Below is a small trained network, with its code and all its weights. Each question gives an input and a target symbol and asks what happens when units are switched off, that is, made to give their printed mean instead of their output.

import numpy as np


def w(rows, s, z=0):
    codes = np.array(rows[::2]) - 128.0
    scale = np.full(codes.shape[1], s)
    scale[-1] = z or s
    return codes * scale


def f(y):
    return y / 2 * (1 + np.tanh(0.7978845608 * (y + 0.044715 * y**3)))


def softmax(a):
    e = np.exp(a - a.max(-1, keepdims=True))
    return e / e.sum(-1, keepdims=True)


def log_softmax(a):
    a = a - a.max(-1, keepdims=True)
    return a - np.log(np.exp(a).sum(-1, keepdims=True))


def net(x, mask):
    ids = ['ΛΞΩβζμπσφ'.index(c) for c in x.split()]
    T = len(ids)
    res = E[ids] + P[:T]
    u = 0
    for l in range(3):
        q, k, v = (res @ M[l].T for M in (Q, K, V))
        z = softmax(np.where(np.tri(T) > 0, q @ k.T / 2**0.5, -1e9)) @ v
        res = res + np.where(mask[u], z, O[l][:, -1]) @ O[l][:, :-1]
        u += 1
        y = f(res @ A[l][:, :-1].T + A[l][:, -1])
        res = res + np.where(mask[u : u + 4], y, B[l][:, -1]) @ B[l][:, :-1]
        u += 4
    return log_softmax(res[-1] @ U[:, :-1].T + U[:, -1])


Q, K, V, O, A, B = {}, {}, {}, {}, {}, {}
E = w([
[195,129,226,50],'Λ',
[145,69,141,71],'Ξ',
[124,123,244,83],'Ω',
[104,190,226,116],'β',
[169,178,100,118],'ζ',
[110,240,147,147],'μ',
[214,84,93,82],'π',
[230,208,35,110],'σ',
[153,171,164,104],'φ',
],0.011)
P = w([
[102,143,171,132],'0',
[237,142,115,173],'1',
[109,94,82,137],'2',
[93,155,160,110],'3',
[251,161,111,169],'4',
[102,100,78,138],'5',
[84,167,147,90],'6',
[250,172,112,168],'7',
[100,104,74,135],'8',
[76,182,132,69],'9',
[249,200,100,174],'10',
[99,107,72,132],'11',
],0.018)
Q[0] = w([
[169,255,149,83],'0.h0',
[62,8,163,108],'0.h0',
],0.0095)
K[0] = w([
[153,213,180,2],'0.h0',
[94,60,115,128],'0.h0',
],0.0095)
V[0] = w([
[45,132,15,43],'0.h0',
[5,112,38,77],'0.h0',
],0.0022)
O[0] = w([
[108,56,124,166,44],'0.h0',
[142,1,115,132,5],'0.h0',
],0.0069,0.002)
A[0] = w([
[26,167,169,91,95],'0.n0',
[93,83,195,2,129],'0.n1',
[205,235,144,97,253],'0.n2',
[155,202,182,150,73],'0.n3',
],0.0094,0.0044)
B[0] = w([
[113,144,254,172,151],'0.n0',
[112,107,167,98,151],'0.n1',
[123,181,65,109,253],'0.n2',
[171,59,84,142,169],'0.n3',
],0.012,0.016)
Q[1] = w([
[23,81,70,85],'1.h0',
[74,13,142,141],'1.h0',
],0.011)
K[1] = w([
[250,50,91,202],'1.h0',
[192,81,146,187],'1.h0',
],0.013)
V[1] = w([
[175,60,97,2],'1.h0',
[224,149,224,124],'1.h0',
],0.0073)
O[1] = w([
[249,35,104,114,51],'1.h0',
[88,40,69,124,255],'1.h0',
],0.014,0.0032)
A[1] = w([
[218,103,130,220,39],'1.n0',
[110,154,164,19,171],'1.n1',
[133,40,218,140,25],'1.n2',
[146,120,9,91,4],'1.n3',
],0.012,0.0049)
B[1] = w([
[40,162,138,5,145],'1.n0',
[155,79,95,160,177],'1.n1',
[170,208,170,251,147],'1.n2',
[132,88,202,143,252],'1.n3',
],0.012,0.019)
Q[2] = w([
[156,3,192,161],'2.h0',
[180,44,100,41],'2.h0',
],0.0047)
K[2] = w([
[147,2,145,198],'2.h0',
[140,60,89,132],'2.h0',
],0.009)
V[2] = w([
[134,123,1,126],'2.h0',
[118,160,219,74],'2.h0',
],0.0061)
O[2] = w([
[115,73,38,25,2],'2.h0',
[2,77,22,37,173],'2.h0',
],0.0044)
A[2] = w([
[127,46,71,155,109],'2.n0',
[87,108,142,202,254],'2.n1',
[180,2,85,208,87],'2.n2',
[29,119,192,208,18],'2.n3',
],0.0088,0.0068)
B[2] = w([
[186,107,127,71,132],'2.n0',
[81,51,70,178,243],'2.n1',
[178,114,2,55,181],'2.n2',
[193,179,191,20,207],'2.n3',
],0.013,0.011)
U = w([
[120,203,113,61,51],'Λ',
[172,142,129,60,66],'Ξ',
[221,224,151,169,199],'Ω',
[168,85,230,156,110],'β',
[30,21,163,199,248],'ζ',
[120,42,113,141,4],'μ',
[90,45,175,78,111],'π',
[174,80,157,255,178],'σ',
[92,196,54,172,219],'φ',
],0.0094,0.0036)

Each question gives the input, a string of symbols that net reads in full, and the target symbol t.
The units are the heads (2 rows each of Q, K, V and O) and the neurons (one row each of A and B). Each row of codes is followed by its name. A weight is (code - 128) times the scale printed after its matrix; where a second scale follows, it is the last column's (O, A, B and U).
mask holds one flag per unit, layer by layer, with each layer's heads first. A switched-off unit (its flag False) gives its mean, the last column of its rows in O or B, instead of its output. The means were averaged over made-up inputs and are rounded, as every weight is.
A unit's drop is (log p(t) with every unit on - log p(t) with that unit switched off) / (log p(t) with every unit on - log p(t) with every unit switched off).
The circuit of an input: a set's keep is (log p(t) with only the set's units on - log p(t) with every unit switched off) / (log p(t) with every unit on - log p(t) with every unit switched off). Starting from the 12 units with the biggest drops (on a tie, the unit counted first), units are removed one at a time, each time the one whose removal leaves the highest keep (on an exact tie, the one counted first), for as long as the keep stays at least 0.8.
units of the circuit, in order: the units of the circuit, biggest drop first
unit that matters most: the unit with the biggest drop
top k neurons: the k neurons with the biggest drops, biggest first
k most important neurons of layer l: the k neurons of layer l with the biggest drops, biggest first
input Λ Λ Ω ζ π μ, target φ: top 4 neurons -> (1.n3, 0.n3, 2.n3, 0.n1)
input ζ Ω ζ Ω ζ Ω Ξ ζ, target β: 3 most important neurons of layer 0 -> (0.n3, 0.n2, 0.n0)
input Ξ ζ Ω φ β Ξ, target μ: units of the circuit, in order -> (2.n2, 1.h0)
input φ π φ μ Ω ζ ζ π ζ Ξ β, target β: unit that matters most -> 1.n3
input ζ Ω ζ Ω β ζ, target σ: top 2 neurons -> (0.n2, 0.n0)
input Ω μ μ Λ Ω, target π: units of the circuit, in order -> (1.n0, 1.h0, 0.n1)
input Ω Ω ζ ζ μ Λ, target Ξ: top 4 neurons -> (1.n3, 0.n0, 2.n1, 2.n2)
input β π σ Λ σ μ β π Λ, target Ξ: units of the circuit, in order -> (1.h0, 0.n0, 2.n2)
input π Λ Λ β Ω, target ζ: top 3 neurons -> (0.n0, 1.n3, 0.n3)
input Λ μ π ζ, target φ: units of the circuit, in order -> (1.n3, 2.n3)
input π ζ φ β β Ξ, target μ: 2 most important neurons of layer 2 -> (2.n2, 2.n3)
input β ζ σ σ Ξ, target Λ: top 3 neurons -> (0.n3, 0.n2, 1.n0)
input μ ζ Ξ μ Ω ζ φ μ, target σ: top 3 neurons -> (0.n0, 1.n3, 0.n3)
input β σ ζ φ β ζ φ, target ζ: top 3 neurons -> (0.n0, 1.n1, 1.n3)
input β Λ Ξ β ζ β β φ ζ φ π, target σ: units of the circuit, in order -> (2.n3)
input β π ζ β Ξ π, target π: units of the circuit, in order -> (1.n0, 1.h0, 0.n2)
input σ μ Ξ β π Λ ζ σ Ω φ φ, target σ: 2 most important neurons of layer 0 -> (0.n0, 0.n2)
input Ω ζ Ω, target σ: top 3 neurons -> (0.n2, 1.n3, 1.n2)
input Ω φ Ξ β ζ, target ζ: 2 most important neurons of layer 0 -> (0.n0, 0.n3)
input ζ π Λ σ β, target Λ: unit that matters most -> 1.n0
input ζ β Ω ζ μ φ Ξ Λ Ξ φ σ, target σ: units of the circuit, in order -> (1.n3, 2.n3)
input β σ σ, target Ω: units of the circuit, in order -> (1.h0, 0.n0)
input Ω ζ Ξ Ξ π ζ π ζ μ Λ ζ, target π: top 3 neurons -> (1.n0, 1.n3, 0.n1)
input ζ π σ Ω μ, target μ: 2 most important neurons of layer 1 -> (1.n3, 1.n0)
